Here is a tiny trained network, its code and every weight. The questions are about switching its units off for an input and a target symbol, where a switched-off unit gives its printed mean instead of its output.

import numpy as np


def w(rows, s, z=0):
    codes = np.array(rows[::2]) - 128.0
    scale = np.full(codes.shape[1], s)
    scale[-1] = z or s
    return codes * scale


def norm(h):
    return h / np.sqrt((h * h).mean(-1, keepdims=True) + 1e-5)


def f(y):
    return np.maximum(y, 0)


def softmax(a):
    e = np.exp(a - a.max(-1, keepdims=True))
    return e / e.sum(-1, keepdims=True)


def log_softmax(a):
    a = a - a.max(-1, keepdims=True)
    return a - np.log(np.exp(a).sum(-1, keepdims=True))


def net(x, mask):
    ids = ['αβδεθμστψ'.index(c) for c in x.split()]
    T = len(ids)
    res = E[ids] + P[:T]
    r = norm(res)
    for j in range(3):
        rows = slice(4 * j, 4 * j + 4)
        q, k, v = (r @ M[0][rows].T for M in (Q, K, V))
        z = softmax(np.where(np.tri(T) > 0, q @ k.T / 4**0.5, -1e9)) @ v
        o = O[0][rows]
        res = res + np.where(mask[j], z, o[:, -1]) @ o[:, :-1]
    y = f(norm(res) @ A[0][:, :-1].T + A[0][:, -1])
    res = res + np.where(mask[3:19], y, B[0][:, -1]) @ B[0][:, :-1]
    return log_softmax(norm(res)[-1] @ U[:, :-1].T + U[:, -1])


Q, K, V, O, A, B = {}, {}, {}, {}, {}, {}
E = w([
[7,146,127,210,153,102,137,161,87],'α',
[135,154,223,176,86,123,59,183,177],'β',
[166,207,132,73,82,105,138,83,84],'δ',
[162,156,130,138,225,121,114,31,109],'ε',
[241,205,157,108,174,67,50,186,133],'θ',
[171,155,124,136,46,143,4,168,62],'μ',
[189,150,133,184,109,20,221,83,79],'σ',
[158,208,170,136,134,236,233,131,111],'τ',
[225,130,131,215,139,218,201,155,78],'ψ',
],0.013)
P = w([
[73,5,167,3,245,144,100,160,107],'0',
[128,203,38,159,6,79,108,197,190],'1',
[122,182,90,183,73,99,169,157,179],'2',
[201,169,145,179,141,66,207,132,158],'3',
[169,178,106,173,76,103,143,164,181],'4',
[179,211,162,164,73,110,184,143,162],'5',
[131,212,171,198,97,107,187,157,156],'6',
[151,173,204,216,169,80,206,158,141],'7',
[143,203,156,165,99,111,172,128,143],'8',
[143,213,174,209,92,127,148,149,134],'9',
[121,227,111,188,71,128,166,94,122],'10',
],0.0055)
Q[0] = w([
[108,192,162,235,113,103,145,154,91],'H0',
[137,120,86,81,143,114,167,140,69],'H0',
[70,67,43,60,115,137,122,84,157],'H0',
[178,234,154,198,147,116,81,125,66],'H0',
[135,54,118,44,130,163,145,102,148],'H1',
[137,254,163,158,144,115,149,122,115],'H1',
[89,89,116,60,136,152,157,120,148],'H1',
[78,54,48,71,141,165,120,149,231],'H1',
[145,165,210,200,116,173,142,135,119],'H2',
[140,122,113,84,110,157,175,192,166],'H2',
[114,96,68,53,121,122,97,114,75],'H2',
[127,137,168,207,171,175,167,150,74],'H2',
],0.0068)
K[0] = w([
[137,94,131,53,211,210,89,124,98],'H0',
[164,193,116,113,120,163,149,77,97],'H0',
[148,230,113,201,66,95,144,93,182],'H0',
[111,47,145,38,204,160,146,149,70],'H0',
[161,188,106,164,38,131,184,66,231],'H1',
[136,87,209,88,187,111,78,185,81],'H1',
[171,193,86,188,128,128,209,116,126],'H1',
[153,221,68,199,54,130,131,126,184],'H1',
[169,107,81,7,159,136,127,124,86],'H2',
[149,172,109,127,67,3,123,120,136],'H2',
[138,173,129,206,118,132,138,150,202],'H2',
[89,38,171,38,130,133,113,148,120],'H2',
],0.0065)
V[0] = w([
[127,87,89,209,140,133,135,207,51],'H0',
[90,234,244,58,76,105,143,171,107],'H0',
[82,213,67,61,166,123,168,139,92],'H0',
[139,108,205,130,152,26,157,232,149],'H0',
[150,181,42,113,109,95,106,167,19],'H1',
[253,183,134,194,131,134,86,145,121],'H1',
[159,65,93,83,202,8,82,142,147],'H1',
[65,127,63,62,182,211,61,218,145],'H1',
[110,61,152,112,94,107,69,152,168],'H2',
[172,142,138,88,186,103,121,116,181],'H2',
[96,46,162,168,216,171,196,205,159],'H2',
[144,176,102,200,14,95,87,132,98],'H2',
],0.0058)
O[0] = w([
[230,191,93,148,119,193,135,207,102,132],'H0',
[73,67,126,46,68,133,180,149,208,255],'H0',
[48,131,165,63,113,208,110,76,142,154],'H0',
[47,167,65,117,53,95,204,214,93,246],'H0',
[95,113,195,83,221,166,50,254,129,105],'H1',
[104,27,61,172,172,145,79,145,194,159],'H1',
[59,144,108,129,198,47,134,149,36,193],'H1',
[101,207,56,92,226,145,197,91,204,192],'H1',
[225,159,200,160,163,78,124,100,163,71],'H2',
[91,138,102,184,164,126,93,80,126,179],'H2',
[100,202,58,194,74,172,138,164,186,148],'H2',
[147,23,154,80,137,95,161,164,139,84],'H2',
],0.0055,0.0046)
A[0] = w([
[102,92,225,165,119,125,95,142,183,122],'N0',
[111,126,123,149,135,114,115,134,148,5],'N1',
[147,125,124,170,168,166,99,109,150,58],'N2',
[65,90,109,188,150,178,123,129,158,133],'N3',
[178,156,180,139,121,76,121,97,160,90],'N4',
[120,109,85,63,182,143,149,1,122,74],'N5',
[110,149,142,179,115,127,153,77,167,97],'N6',
[101,151,103,91,123,82,87,102,168,138],'N7',
[96,153,116,125,154,122,137,182,104,151],'N8',
[148,151,123,161,205,184,163,93,182,143],'N9',
[180,165,88,208,118,143,107,160,151,98],'N10',
[118,154,166,108,143,132,132,142,157,110],'N11',
[91,89,163,82,124,188,123,157,173,76],'N12',
[197,153,154,87,150,129,150,87,147,36],'N13',
[132,199,92,95,74,128,168,77,132,253],'N14',
[119,168,121,119,184,81,109,175,152,102],'N15',
],0.0072,0.0035)
B[0] = w([
[124,129,90,91,86,253,191,25,93,154],'N0',
[99,136,87,175,105,154,102,124,192,129],'N1',
[164,162,91,117,117,138,126,30,101,133],'N2',
[132,76,132,89,195,235,74,103,155,164],'N3',
[165,102,152,173,156,114,91,57,182,146],'N4',
[133,184,87,175,33,118,167,32,83,144],'N5',
[136,114,193,186,101,62,164,166,167,170],'N6',
[101,60,150,166,155,110,112,59,130,154],'N7',
[100,101,119,35,82,206,118,178,165,188],'N8',
[172,136,147,144,176,34,41,117,97,184],'N9',
[164,98,91,101,179,166,165,96,78,176],'N10',
[161,104,211,133,77,137,153,78,146,151],'N11',
[175,88,133,109,136,156,141,155,88,149],'N12',
[114,102,138,90,138,189,150,89,180,139],'N13',
[89,52,230,139,143,107,54,140,133,254],'N14',
[99,68,112,144,143,219,116,78,213,169],'N15',
],0.0049,0.0083)
U = w([
[24,114,49,129,163,121,129,164,153,134],'α',
[132,87,164,194,40,174,76,73,226,158],'β',
[102,70,187,16,95,98,137,61,69,3],'δ',
[104,167,112,173,150,83,55,25,74,43],'ε',
[185,90,152,83,194,84,81,155,198,176],'θ',
[150,29,137,123,55,129,79,199,39,103],'μ',
[147,80,90,180,57,34,203,125,158,176],'σ',
[128,255,109,66,100,161,175,133,131,226],'τ',
[215,107,43,203,119,181,141,142,97,94],'ψ',
],0.0063,0.0025)

Each question gives the input, a string of symbols that net reads in full, and the target symbol t.
The units are the heads (4 rows each of Q, K, V and O) and the neurons (one row each of A and B). Each row of codes is followed by its name. A weight is (code - 128) times the scale printed after its matrix; where a second scale follows, it is the last column's (O, A, B and U).
mask holds one flag per unit, heads first, then neurons. A switched-off unit (its flag False) gives its mean, the last column of its rows in O or B, instead of its output. The means were averaged over made-up inputs and are rounded, as every weight is.
A unit's drop is (log p(t) with every unit on - log p(t) with that unit switched off) / (log p(t) with every unit on - log p(t) with every unit switched off).
The circuit of an input: a set's keep is (log p(t) with only the set's units on - log p(t) with every unit switched off) / (log p(t) with every unit on - log p(t) with every unit switched off). Starting from the 12 units with the biggest drops (on a tie, the unit counted first), units are removed one at a time, each time the one whose removal leaves the highest keep (on an exact tie, the one counted first), for as long as the keep stays at least 0.8.
circuit, biggest first: the units of the circuit, biggest drop first
unit that matters most: the unit with the biggest drop
k most important neurons: the k neurons with the biggest drops, biggest first
heads that matter: for each layer, one digit per head in row order, 1 if its drop is at least 0.15 and else 0, layers parted by /
drop when u is switched off: that unit's drop, to one decimal
input ψ θ τ τ μ ε θ, target ψ: unit that matters most -> H0
input σ β α ψ τ σ θ σ τ ψ, target μ: heads that matter -> 010
input β τ ψ ψ ψ, target σ: heads that matter -> 110
input τ τ μ α σ θ, target β: circuit, biggest first -> (H0 H1)
input μ ψ ε ε β δ τ θ δ τ, target θ: circuit, biggest first -> (H2 H1)
input θ τ θ σ σ σ ψ δ, target α: heads that matter -> 010
input α β β, target τ: heads that matter -> 110
input β ψ θ β τ τ, target σ: heads that matter -> 110
input ε μ δ, target ε: 2 most important neurons -> (N5 N8)
input ψ σ α α β β, target ψ: circuit, biggest first -> (H0 N10)
input α τ ε, target τ: heads that matter -> 111
input δ θ δ δ τ σ θ σ τ β, target δ: heads that matter -> 101
input τ σ δ τ σ, target β: circuit, biggest first -> (H1 H0)
input θ δ τ ε, target α: circuit, biggest first -> (H1)
input θ β ψ, target α: heads that matter -> 110
input μ β τ β θ δ ε ε τ β, target θ: heads that matter -> 111
input δ δ α, target δ: circuit, biggest first -> (H0 H2)
input σ α ε τ β β, target μ: heads that matter -> 010
input β σ τ ε δ, target σ: circuit, biggest first -> (H1 H0)
input τ ψ ψ θ β σ β τ ε, target β: circuit, biggest first -> (H1)
input ψ τ α τ α θ α, target ψ: circuit, biggest first -> (H0 H1)
input ψ δ θ β θ μ, target ψ: 2 most important neurons -> (N14 N10)
input β μ τ ε, target σ: drop when N7 is switched off -> 0.0
input ψ β ψ ψ τ τ δ μ, target ψ: drop when N14 is switched off -> 0.1
input τ τ σ τ τ θ μ τ δ β ψ, target β: drop when H0 is switched off -> 0.6
input θ δ ψ θ μ β, target α: drop when N14 is switched off -> 0.1
input ψ ψ δ, target ψ: circuit, biggest first -> (H0)
